Below is a small trained network, with its code and all its weights. Each question gives an input and a target symbol and asks what happens when units are switched off, that is, made to give their printed mean instead of their output.

import numpy as np


def w(rows, s, z=0):
    codes = np.array(rows[::2]) - 128.0
    scale = np.full(codes.shape[1], s)
    scale[-1] = z or s
    return codes * scale


def norm(h):
    return h / np.sqrt((h * h).mean(-1, keepdims=True) + 1e-5)


def softmax(a):
    e = np.exp(a - a.max(-1, keepdims=True))
    return e / e.sum(-1, keepdims=True)


def log_softmax(a):
    a = a - a.max(-1, keepdims=True)
    return a - np.log(np.exp(a).sum(-1, keepdims=True))


def net(x, mask):
    ids = ['ΛΣΦαγδεζηθμξτω'.index(c) for c in x.split()]
    T = len(ids)
    res = E[ids] + P[:T]
    u = 0
    for l in range(3):
        r = norm(res)
        for j in range(2):
            rows = slice(2 * j, 2 * j + 2)
            q, k, v = (r @ M[l][rows].T for M in (Q, K, V))
            z = softmax(np.where(np.tri(T) > 0, q @ k.T / 2**0.5, -1e9)) @ v
            o = O[l][rows]
            res = res + np.where(mask[u + j], z, o[:, -1]) @ o[:, :-1]
        u += 2
    return log_softmax(norm(res)[-1] @ U[:, :-1].T + U[:, -1])


Q, K, V, O = {}, {}, {}, {}
E = w([
[188,131,137,112,113,137,145,123],'Λ',
[175,110,117,128,172,93,142,154],'Σ',
[173,140,123,154,135,135,127,112],'Φ',
[165,185,91,139,116,55,140,127],'α',
[161,170,141,105,99,129,103,118],'γ',
[171,137,139,83,107,100,152,168],'δ',
[169,68,152,117,159,163,152,131],'ε',
[150,107,89,88,132,155,143,152],'ζ',
[167,129,160,124,73,125,155,110],'η',
[135,146,139,198,143,156,147,112],'θ',
[132,141,88,97,66,143,69,94],'μ',
[116,77,96,128,78,121,163,111],'ξ',
[151,89,117,149,97,77,82,131],'τ',
[152,153,251,116,132,148,128,101],'ω',
],0.018)
P = w([
[30,127,165,132,219,211,194,212],'0',
[105,190,109,171,178,39,120,57],'1',
[167,180,108,188,63,167,216,255],'2',
[83,170,124,146,168,54,115,67],'3',
[203,159,120,179,47,175,197,224],'4',
[84,153,134,139,157,62,108,76],'5',
[218,137,120,153,58,191,173,215],'6',
[86,136,137,127,149,69,100,81],'7',
[214,112,133,137,84,190,148,206],'8',
[91,114,148,116,144,81,88,85],'9',
[214,88,137,112,96,205,113,184],'10',
[99,87,147,94,135,89,71,84],'11',
[239,69,95,115,111,196,90,187],'12',
],0.0083)
Q[0] = w([
[12,181,75,146,151,167,126,145],'0.h1',
[20,128,137,183,153,125,87,12],'0.h1',
[1,124,120,147,206,122,85,72],'0.h2',
[82,143,122,138,145,184,67,198],'0.h2',
],0.0093)
K[0] = w([
[55,179,101,178,162,143,171,131],'0.h1',
[109,250,155,219,213,161,147,124],'0.h1',
[87,185,121,176,154,145,174,108],'0.h2',
[113,153,114,169,177,147,100,174],'0.h2',
],0.012)
V[0] = w([
[156,165,119,141,131,153,68,127],'0.h1',
[149,221,189,136,196,120,74,185],'0.h1',
[169,169,125,127,187,212,146,103],'0.h2',
[157,198,134,2,168,145,109,151],'0.h2',
],0.0079)
O[0] = w([
[179,147,152,211,155,178,150,188,162],'0.h1',
[159,141,120,190,147,45,53,232,115],'0.h1',
[149,102,97,175,172,181,75,23,21],'0.h2',
[254,135,119,41,146,105,116,92,4],'0.h2',
],0.0089,0.0032)
Q[1] = w([
[158,105,144,138,95,121,102,143],'1.h1',
[163,131,111,117,112,150,160,143],'1.h1',
[184,131,95,143,2,203,129,214],'1.h2',
[161,107,20,128,141,207,179,192],'1.h2',
],0.011)
K[1] = w([
[99,127,162,115,84,125,176,184],'1.h1',
[135,95,158,131,79,130,134,80],'1.h1',
[142,19,174,137,36,116,69,153],'1.h2',
[116,16,2,99,91,179,76,125],'1.h2',
],0.0095)
V[1] = w([
[116,108,140,119,162,73,58,182],'1.h1',
[129,211,220,120,162,175,191,187],'1.h1',
[126,168,140,69,62,182,2,143],'1.h2',
[82,236,85,112,115,157,128,93],'1.h2',
],0.0077)
O[1] = w([
[114,147,136,106,169,131,88,88,125],'1.h1',
[221,168,107,212,95,108,137,114,252],'1.h1',
[102,245,128,89,133,169,105,163,112],'1.h2',
[158,241,166,158,92,114,95,2,25],'1.h2',
],0.0099,0.0029)
Q[2] = w([
[88,155,136,95,99,102,82,134],'2.h1',
[172,86,130,153,24,254,152,191],'2.h1',
[160,123,163,138,137,189,136,178],'2.h2',
[103,110,159,115,190,70,47,83],'2.h2',
],0.0096)
K[2] = w([
[123,190,118,107,165,148,173,230],'2.h1',
[152,58,230,99,28,181,29,173],'2.h1',
[146,108,191,76,94,238,157,197],'2.h2',
[89,124,2,143,137,133,78,123],'2.h2',
],0.0072)
V[2] = w([
[135,100,248,100,152,93,145,115],'2.h1',
[134,113,241,128,122,179,82,126],'2.h1',
[95,131,54,168,125,145,180,101],'2.h2',
[130,139,254,135,211,102,135,98],'2.h2',
],0.0091)
O[2] = w([
[162,111,178,130,91,102,133,80,70],'2.h1',
[146,122,203,205,101,61,71,124,35],'2.h1',
[187,150,83,81,190,153,117,183,131],'2.h2',
[83,178,192,115,60,134,249,122,1],'2.h2',
],0.011,0.0011)
U = w([
[218,115,94,128,108,138,151,82,57],'Λ',
[148,80,113,109,180,116,177,115,64],'Σ',
[183,142,78,192,155,158,157,117,123],'Φ',
[130,183,48,111,137,95,174,120,41],'α',
[150,245,117,109,102,184,92,157,117],'γ',
[172,143,126,48,118,77,134,164,13],'δ',
[139,62,174,115,158,170,110,80,107],'ε',
[105,120,69,96,102,208,157,61,252],'ζ',
[127,146,195,155,36,137,146,112,148],'η',
[106,124,121,187,159,199,114,94,163],'θ',
[131,123,69,99,126,161,62,87,213],'μ',
[64,114,92,109,85,194,147,250,136],'ξ',
[85,106,131,108,154,76,89,115,236],'τ',
[156,159,203,112,164,138,83,157,115],'ω',
],0.011,0.0041)

Each question gives the input, a string of symbols that net reads in full, and the target symbol t.
The units are the heads (2 rows each of Q, K, V and O). Each row of codes is followed by its name. A weight is (code - 128) times the scale printed after its matrix; where a second scale follows, it is the last column's (O and U).
mask holds one flag per head, layer by layer. A switched-off head (its flag False) gives its mean, the last column of its rows in O, instead of its output. The means were averaged over made-up inputs and are rounded, as every weight is.
A unit's drop is (log p(t) with every unit on - log p(t) with that unit switched off) / (log p(t) with every unit on - log p(t) with every unit switched off).
The circuit of an input: a set's keep is (log p(t) with only the set's units on - log p(t) with every unit switched off) / (log p(t) with every unit on - log p(t) with every unit switched off). Starting from all 6 units, units are removed one at a time, each time the one whose removal leaves the highest keep (on an exact tie, the one counted first), for as long as the keep stays at least 0.8.
circuit, biggest first: the units of the circuit, biggest drop first
heads that matter: for each layer, one digit per head in row order, 1 if its drop is at least 0.15 and else 0, layers parted by /
drop of u: that unit's drop, to one decimal
input θ γ ω τ Λ τ θ γ μ τ θ μ ζ, target γ: circuit, biggest first	[1.h2]
input ε τ μ α τ δ ξ Φ ξ Φ Φ, target ζ: heads that matter	10 / 00 / 00
input ω θ θ θ Σ μ Λ, target γ: heads that matter	00 / 11 / 00
input Σ τ τ η τ ε μ Λ μ, target γ: heads that matter	01 / 01 / 00
input Φ τ η μ Φ ζ τ Σ ξ θ θ γ, target γ: heads that matter	10 / 01 / 00
input η θ ω δ ε α Λ μ τ δ θ, target ξ: heads that matter	00 / 11 / 00
input Φ Φ α η ξ μ τ θ τ τ ω, target η: heads that matter	00 / 00 / 11
input Φ μ τ τ θ, target ξ: heads that matter	01 / 00 / 00
input θ τ τ ω μ Φ Λ ω γ μ δ, target γ: heads that matter	00 / 01 / 00
input Λ ξ Φ ω τ, target η: heads that matter	11 / 00 / 11
input δ θ ζ Φ τ θ θ α τ η ξ γ, target γ: heads that matter	11 / 01 / 00
input ζ τ ω Λ τ μ τ Φ θ τ τ τ α, target ξ: heads that matter	00 / 01 / 00
input τ ζ ξ Φ η ξ μ θ Φ ω μ, target η: heads that matter	10 / 10 / 11
input μ ω τ τ τ τ α Φ ξ γ ε, target ζ: circuit, biggest first	[0.h1]
input Φ α μ Φ ξ, target ζ: heads that matter	10 / 01 / 00
input Λ Σ τ ω δ, target η: heads that matter	01 / 00 / 11
input δ τ τ μ ε τ ω Φ ξ Φ μ Φ Σ, target γ: heads that matter	01 / 01 / 00
input τ α τ ω δ τ ω η Σ, target η: drop of 1.h2	-0.1
input α Σ ε ζ Λ τ τ μ η, target ξ: drop of 0.h2	0.3
input μ Φ α, target γ: drop of 1.h2	1.1
input Φ δ ω τ γ, target η: drop of 1.h2	-0.2
input δ μ ε, target γ: circuit, biggest first	[1.h2]
